Below are the code and all the weights of a small trained network. Each question names an input and a class and asks about switching units off, where a switched-off unit gives its printed mean instead of its output.

import numpy as np


def w(rows, s, z=0):
    codes = np.array(rows[::2]) - 128.0
    scale = np.full(codes.shape[1], s)
    scale[-1] = z or s
    return codes * scale


def f(y):
    return y / 2 * (1 + np.tanh(0.7978845608 * (y + 0.044715 * y**3)))


def log_softmax(a):
    a = a - a.max(-1, keepdims=True)
    return a - np.log(np.exp(a).sum(-1, keepdims=True))


def net(x, mask):
    res = np.array(x, float).reshape(1, 6) / 4 @ E
    y = f(res @ A[0][:, :-1].T + A[0][:, -1])
    res = res + np.where(mask, y, B[0][:, -1]) @ B[0][:, :-1]
    return log_softmax(res[-1] @ U[:, :-1].T + U[:, -1])


A, B = {}, {}
E = w([
[128,127,129,127,129,128,129,129,128,127,129],'x0',
[127,126,129,128,128,128,129,128,128,129,127],'x1',
[19,95,121,101,99,241,12,95,127,129,118],'x2',
[128,129,127,128,129,128,127,130,129,129,127],'x3',
[128,129,129,128,128,129,129,128,127,128,127],'x4',
[127,143,191,145,113,129,128,115,239,2,72],'x5',
],0.0093)
A[0] = w([
[131,125,98,118,137,127,131,137,77,177,152,189],'N0',
[130,123,79,115,137,127,128,138,23,231,155,240],'N1',
[115,116,115,115,124,143,114,124,112,143,132,137],'N2',
[200,152,132,146,150,51,197,150,130,126,135,224],'N3',
[220,158,133,145,151,33,215,152,130,126,137,244],'N4',
[128,138,201,149,116,131,130,114,254,7,79,185],'N5',
[130,123,69,116,137,127,128,139,9,247,165,255],'N6',
[156,138,127,135,144,101,153,144,125,134,135,174],'N7',
[126,133,179,145,115,131,126,117,203,58,90,156],'N8',
[17,88,121,103,94,243,15,93,125,129,118,176],'N9',
[119,129,158,136,115,135,121,114,170,88,101,135],'N10',
[9,85,121,99,87,247,15,88,125,130,119,177],'N11',
[144,140,139,140,135,112,144,134,140,116,126,152],'N12',
[221,155,132,143,151,33,219,152,129,127,134,243],'N13',
],0.0078,0.0054)
B[0] = w([
[126,72,114,131,159,123,140,136,90,158,177,163],'N0',
[124,10,103,129,178,126,139,145,54,178,238,202],'N1',
[108,118,114,112,132,145,116,124,120,140,140,139],'N2',
[183,130,146,226,131,39,160,200,131,128,124,207],'N3',
[187,129,147,240,133,30,165,213,130,128,123,227],'N4',
[137,239,168,133,46,126,113,123,196,62,39,231],'N5',
[123,1,101,127,180,126,139,144,38,189,251,215],'N6',
[156,123,137,163,137,93,153,170,123,125,132,153],'N7',
[126,187,147,128,78,131,112,116,171,91,75,187],'N8',
[24,128,108,50,118,213,48,93,125,128,130,242],'N9',
[121,160,139,123,96,133,113,112,152,105,99,157],'N10',
[23,127,109,51,119,214,50,95,127,130,131,247],'N11',
[148,136,145,151,122,105,136,145,139,123,117,143],'N12',
[189,128,146,232,135,34,166,222,128,124,127,228],'N13',
],0.0085,0.016)
U = w([
[202,63,117,189,224,64,225,183,62,186,188,252],'0',
[222,244,216,191,76,71,181,169,244,54,5,148],'1',
[71,63,38,40,177,209,88,72,71,209,184,87],'2',
[79,234,146,59,45,201,70,13,222,36,20,18],'3',
],0.0031,0.0011)

Each question gives the input, the list of numbers given to net, and the class t.
The units are the neurons (one row each of A and B). Each row of codes is followed by its name. A weight is (code - 128) times the scale printed after its matrix; where a second scale follows, it is the last column's (A, B and U).
mask holds one flag per neuron, in row order. A switched-off neuron (its flag False) gives its mean, the last column of its row in B, instead of its output. The means were averaged over made-up inputs and are rounded, as every weight is.
A unit's drop is (log p(t) with every unit on - log p(t) with that unit switched off) / (log p(t) with every unit on - log p(t) with every unit switched off).
top k neurons: the k neurons with the biggest drops, biggest first
drop of u: that unit's drop, to one decimal
input [-5,-8,-6,4,4,1], class 1: top neuron : [N6]
input [1,-1,2,-2,5,0], class 2: top 2 neurons : [N5 N8]
input [-4,-2,4,-7,6,1], class 3: top 2 neurons : [N6 N1]
input [4,-8,2,8,-4,0], class 2: top 2 neurons : [N5 N8]
input [-1,-4,5,-3,-3,1], class 3: top 2 neurons : [N6 N1]
input [1,4,8,-7,-4,1], class 3: top 3 neurons : [N6 N1 N0]
input [1,4,5,-4,5,1], class 3: top 2 neurons : [N6 N1]
input [2,-1,-6,7,-4,1], class 1: top 2 neurons : [N6 N1]
input [3,-4,1,-8,1,5], class 3: drop of N4 : 0.3
input [1,1,-2,4,-7,2], class 1: drop of N6 : 0.1
input [-4,-8,1,0,-4,-6], class 2: drop of N3 : 0.3
input [3,3,1,0,4,7], class 3: drop of N13 : 0.4
